Below is a small trained network, with its code and all its weights. Each question gives an input and a target symbol and asks what happens when units are switched off, that is, made to give their printed mean instead of their output.

import numpy as np


def w(rows, s, z=0):
    codes = np.array(rows[::2]) - 128.0
    scale = np.full(codes.shape[1], s)
    scale[-1] = z or s
    return codes * scale


def f(y):
    return y / 2 * (1 + np.tanh(0.7978845608 * (y + 0.044715 * y**3)))


def softmax(a):
    e = np.exp(a - a.max(-1, keepdims=True))
    return e / e.sum(-1, keepdims=True)


def log_softmax(a):
    a = a - a.max(-1, keepdims=True)
    return a - np.log(np.exp(a).sum(-1, keepdims=True))


def net(x, mask):
    ids = ['ΓΛΠΣΩεζη'.index(c) for c in x.split()]
    T = len(ids)
    res = E[ids] + P[:T]
    u = 0
    for l in range(2):
        r = res
        for j in range(2):
            rows = slice(2 * j, 2 * j + 2)
            q, k, v = (r @ M[l][rows].T for M in (Q, K, V))
            z = softmax(np.where(np.tri(T) > 0, q @ k.T / 2**0.5, -1e9)) @ v
            o = O[l][rows]
            res = res + np.where(mask[u + j], z, o[:, -1]) @ o[:, :-1]
        u += 2
        y = f(res @ A[l][:, :-1].T + A[l][:, -1])
        res = res + np.where(mask[u : u + 4], y, B[l][:, -1]) @ B[l][:, :-1]
        u += 4
    return log_softmax(res[-1] @ U[:, :-1].T + U[:, -1])


Q, K, V, O, A, B = {}, {}, {}, {}, {}, {}
E = w([
[181,71,122,197,110,176,98,33,153,144,127,135],'Γ',
[111,177,49,63,190,198,85,108,103,146,69,209],'Λ',
[105,140,238,80,89,161,70,137,157,176,68,98],'Π',
[165,134,196,167,92,117,45,80,17,127,47,68],'Σ',
[184,145,148,98,73,119,152,78,197,101,238,65],'Ω',
[125,150,109,195,70,97,145,63,100,231,169,46],'ε',
[168,101,195,78,103,132,191,171,130,167,187,193],'ζ',
[79,249,168,152,82,139,58,160,147,67,119,117],'η',
],0.017)
P = w([
[73,28,53,124,113,33,94,132,124,171,109,183],'0',
[96,99,122,121,69,173,80,180,67,254,206,105],'1',
[106,144,115,173,169,58,125,124,143,172,122,212],'2',
[178,79,104,51,140,149,30,139,93,237,146,118],'3',
[96,152,130,149,161,66,131,118,160,174,88,219],'4',
[197,132,133,62,98,201,70,127,102,239,126,152],'5',
[134,146,115,135,153,68,152,125,177,180,66,225],'6',
[163,53,98,83,133,149,69,121,80,148,128,54],'7',
[114,185,128,166,137,81,158,121,176,191,102,231],'8',
[136,65,115,127,81,178,107,108,84,110,140,32],'9',
[97,170,131,144,160,58,138,113,156,170,91,207],'10',
[165,86,133,141,77,192,140,120,105,111,119,53],'11',
[67,183,149,135,131,82,143,99,180,184,80,219],'12',
[156,102,161,147,62,203,166,126,108,107,115,53],'13',
],0.0096)
Q[0] = w([
[163,127,50,155,147,55,178,103,142,127,106,100],'L0H0',
[51,243,90,131,126,63,162,111,119,149,143,147],'L0H0',
[85,144,100,104,163,177,149,126,255,136,197,104],'L0H1',
[24,121,28,145,200,161,230,161,143,172,96,127],'L0H1',
],0.0069)
K[0] = w([
[147,116,92,123,2,112,136,83,87,230,216,153],'L0H0',
[159,221,98,116,124,89,216,114,141,155,89,62],'L0H0',
[88,128,21,121,131,96,159,207,225,107,160,123],'L0H1',
[90,106,35,96,109,215,49,189,81,172,229,130],'L0H1',
],0.0063)
V[0] = w([
[103,150,145,74,102,128,107,158,126,117,157,155],'L0H0',
[137,147,104,131,137,1,159,49,156,167,101,106],'L0H0',
[131,84,116,124,107,164,125,183,75,110,138,78],'L0H1',
[170,148,171,139,125,151,108,145,129,171,154,112],'L0H1',
],0.0082)
O[0] = w([
[30,87,35,84,136,132,83,81,160,136,102,80,188],'L0H0',
[154,167,155,83,193,91,184,61,132,111,2,66,159],'L0H0',
[66,111,55,190,115,148,102,159,184,208,210,170,42],'L0H1',
[152,34,45,98,102,66,116,120,56,147,144,98,254],'L0H1',
],0.0079,0.0038)
A[0] = w([
[159,165,120,253,116,210,101,139,89,160,40,57,60],'L0N0',
[124,111,92,158,119,23,163,205,202,126,68,228,251],'L0N1',
[183,158,207,96,98,95,79,235,126,97,169,66,42],'L0N2',
[90,136,116,83,164,88,221,80,217,109,211,197,75],'L0N3',
],0.0064,0.0026)
B[0] = w([
[131,114,118,32,202,44,133,68,96,122,156,78,252],'L0N0',
[9,160,214,183,238,83,55,89,93,54,207,118,196],'L0N1',
[72,147,77,158,144,221,118,30,247,201,97,133,196],'L0N2',
[19,1,93,66,246,85,195,76,78,17,237,13,169],'L0N3',
],0.0082,0.0041)
Q[1] = w([
[166,93,152,110,190,172,185,149,52,125,215,149],'L1H0',
[156,71,140,126,63,70,107,90,137,255,142,73],'L1H0',
[163,126,56,100,154,163,168,135,220,135,202,95],'L1H1',
[143,132,76,134,90,120,80,144,102,148,130,27],'L1H1',
],0.009)
K[1] = w([
[95,76,152,17,236,168,194,89,52,103,232,67],'L1H0',
[192,27,253,158,73,59,161,242,82,201,119,50],'L1H0',
[155,132,12,53,227,179,173,73,240,64,197,83],'L1H1',
[192,70,31,222,178,92,94,20,150,90,120,115],'L1H1',
],0.006)
V[1] = w([
[49,228,42,190,250,203,109,251,120,82,71,144],'L1H0',
[128,189,253,175,15,117,85,190,137,65,171,9],'L1H0',
[184,176,103,126,98,221,167,126,110,86,141,133],'L1H1',
[128,93,78,176,138,7,135,112,114,184,139,174],'L1H1',
],0.0042)
O[1] = w([
[69,72,115,114,109,161,182,166,150,70,62,80,1],'L1H0',
[251,200,140,40,39,126,149,68,112,180,218,255,96],'L1H0',
[85,94,38,201,67,106,105,124,128,97,180,58,48],'L1H1',
[178,212,182,128,121,155,223,131,155,145,146,190,167],'L1H1',
],0.0091,0.0078)
A[1] = w([
[72,209,226,150,194,50,104,143,209,85,77,123,255],'L1N0',
[255,67,199,67,98,180,181,145,125,124,175,73,138],'L1N1',
[74,149,161,195,134,39,126,78,61,107,102,220,113],'L1N2',
[110,175,129,154,168,64,153,81,222,54,114,190,139],'L1N3',
],0.0076,0.0028)
B[1] = w([
[113,97,91,151,18,159,116,130,72,214,206,84,248],'L1N0',
[49,162,93,100,96,165,100,156,150,76,37,100,201],'L1N1',
[115,61,217,166,2,122,198,139,154,61,44,95,211],'L1N2',
[100,243,118,106,237,33,61,108,237,80,149,149,177],'L1N3',
],0.0086,0.013)
U = w([
[135,96,22,122,168,158,72,85,49,253,227,186,198],'Γ',
[108,142,94,24,226,147,128,118,109,93,84,115,253],'Λ',
[129,118,148,41,146,192,185,156,117,29,12,67,159],'Π',
[80,83,94,181,196,86,103,72,186,140,44,235,121],'Σ',
[26,123,59,138,182,111,123,94,116,166,64,159,24],'Ω',
[68,87,128,94,189,150,171,96,89,114,158,164,112],'ε',
[77,167,57,109,108,48,71,184,124,108,82,183,45],'ζ',
[86,112,35,129,162,94,232,95,167,206,81,156,97],'η',
],0.0057,0.0063)

Each question gives the input, a string of symbols that net reads in full, and the target symbol t.
The units are the heads (2 rows each of Q, K, V and O) and the neurons (one row each of A and B). Each row of codes is followed by its name. A weight is (code - 128) times the scale printed after its matrix; where a second scale follows, it is the last column's (O, A, B and U).
mask holds one flag per unit, layer by layer, with each layer's heads first. A switched-off unit (its flag False) gives its mean, the last column of its rows in O or B, instead of its output. The means were averaged over made-up inputs and are rounded, as every weight is.
A unit's drop is (log p(t) with every unit on - log p(t) with that unit switched off) / (log p(t) with every unit on - log p(t) with every unit switched off).
The circuit of an input: a set's keep is (log p(t) with only the set's units on - log p(t) with every unit switched off) / (log p(t) with every unit on - log p(t) with every unit switched off). Starting from all 12 units, units are removed one at a time, each time the one whose removal leaves the highest keep (on an exact tie, the one counted first), for as long as the keep stays at least 0.8.
circuit, biggest first: the units of the circuit, biggest drop first
top k neurons: the k neurons with the biggest drops, biggest first
top k neurons in layer l: the k neurons of layer l with the biggest drops, biggest first
input ε Π Π ζ Ω Λ ε Ω η Γ Γ η ε Γ, target Λ: circuit, biggest first	L1N0; L1N2
input Γ ε Σ Λ ε ε Λ Π Ω ε, target Λ: top 4 neurons	L1N0; L0N0; L1N1; L0N1
input η Σ Γ ε Σ Π ε Σ Ω ε Ω Γ Ω ζ, target Γ: top 2 neurons in layer 1	L1N2; L1N3
input Ω ε Γ Γ Π ζ Π η Σ Π Λ Ω Σ ε, target Λ: top 3 neurons	L1N0; L1N1; L0N0
input Σ ε Γ Λ ζ Γ Π Γ, target Π: top 4 neurons	L1N1; L1N0; L0N2; L1N3
input ε Ω Σ Γ ε Γ Γ ε Γ Π Σ ε, target Π: circuit, biggest first	L0H0; L1N1
input Σ Γ Σ ε Σ, target Π: top 2 neurons	L1N2; L0N2
input Σ Λ ζ ζ, target Λ: top 3 neurons	L0N3; L1N0; L1N2
input η Ω Ω Γ ε Λ ζ Σ, target Γ: top 2 neurons in layer 1	L1N3; L1N1
input Λ Π Λ ε Ω Λ ε Λ, target Π: top 3 neurons	L0N0; L1N3; L0N1
input Π Λ ζ Γ Ω Ω ζ η ε ζ ε Γ, target Λ: circuit, biggest first	L1N0; L0N0
input ε Π ζ ζ, target Λ: top 3 neurons	L1N0; L1N2; L1N1
input ζ Π ζ ζ, target Π: top 2 neurons	L0N1; L0N3
input Λ Ω Ω Γ ζ Γ Σ ζ Π ε Σ Π Σ, target Π: top 2 neurons in layer 1	L1N2; L1N3
input Π ζ ζ ζ Λ ε ε ζ, target Π: top 2 neurons in layer 0	L0N1; L0N3
input Ω Σ ζ, target ε: top 4 neurons	L1N2; L0N1; L0N3; L1N0
input Γ Γ Γ ζ η η ζ Γ, target Π: top neuron	L1N1
input Γ Ω Π Γ Ω Π ε Σ Ω ζ Γ Λ Λ, target Ω: top neuron	L1N0
input ζ Π ζ Ω Ω Σ Ω η, target Γ: circuit, biggest first	L1N2; L1N1
input Π η ζ ε Σ Π Π Π Γ Λ, target Γ: circuit, biggest first	L1N2
input ε Γ Σ ζ Γ ζ η ζ Γ ε η Ω, target Γ: top 3 neurons in layer 0	L0N2; L0N0; L0N1
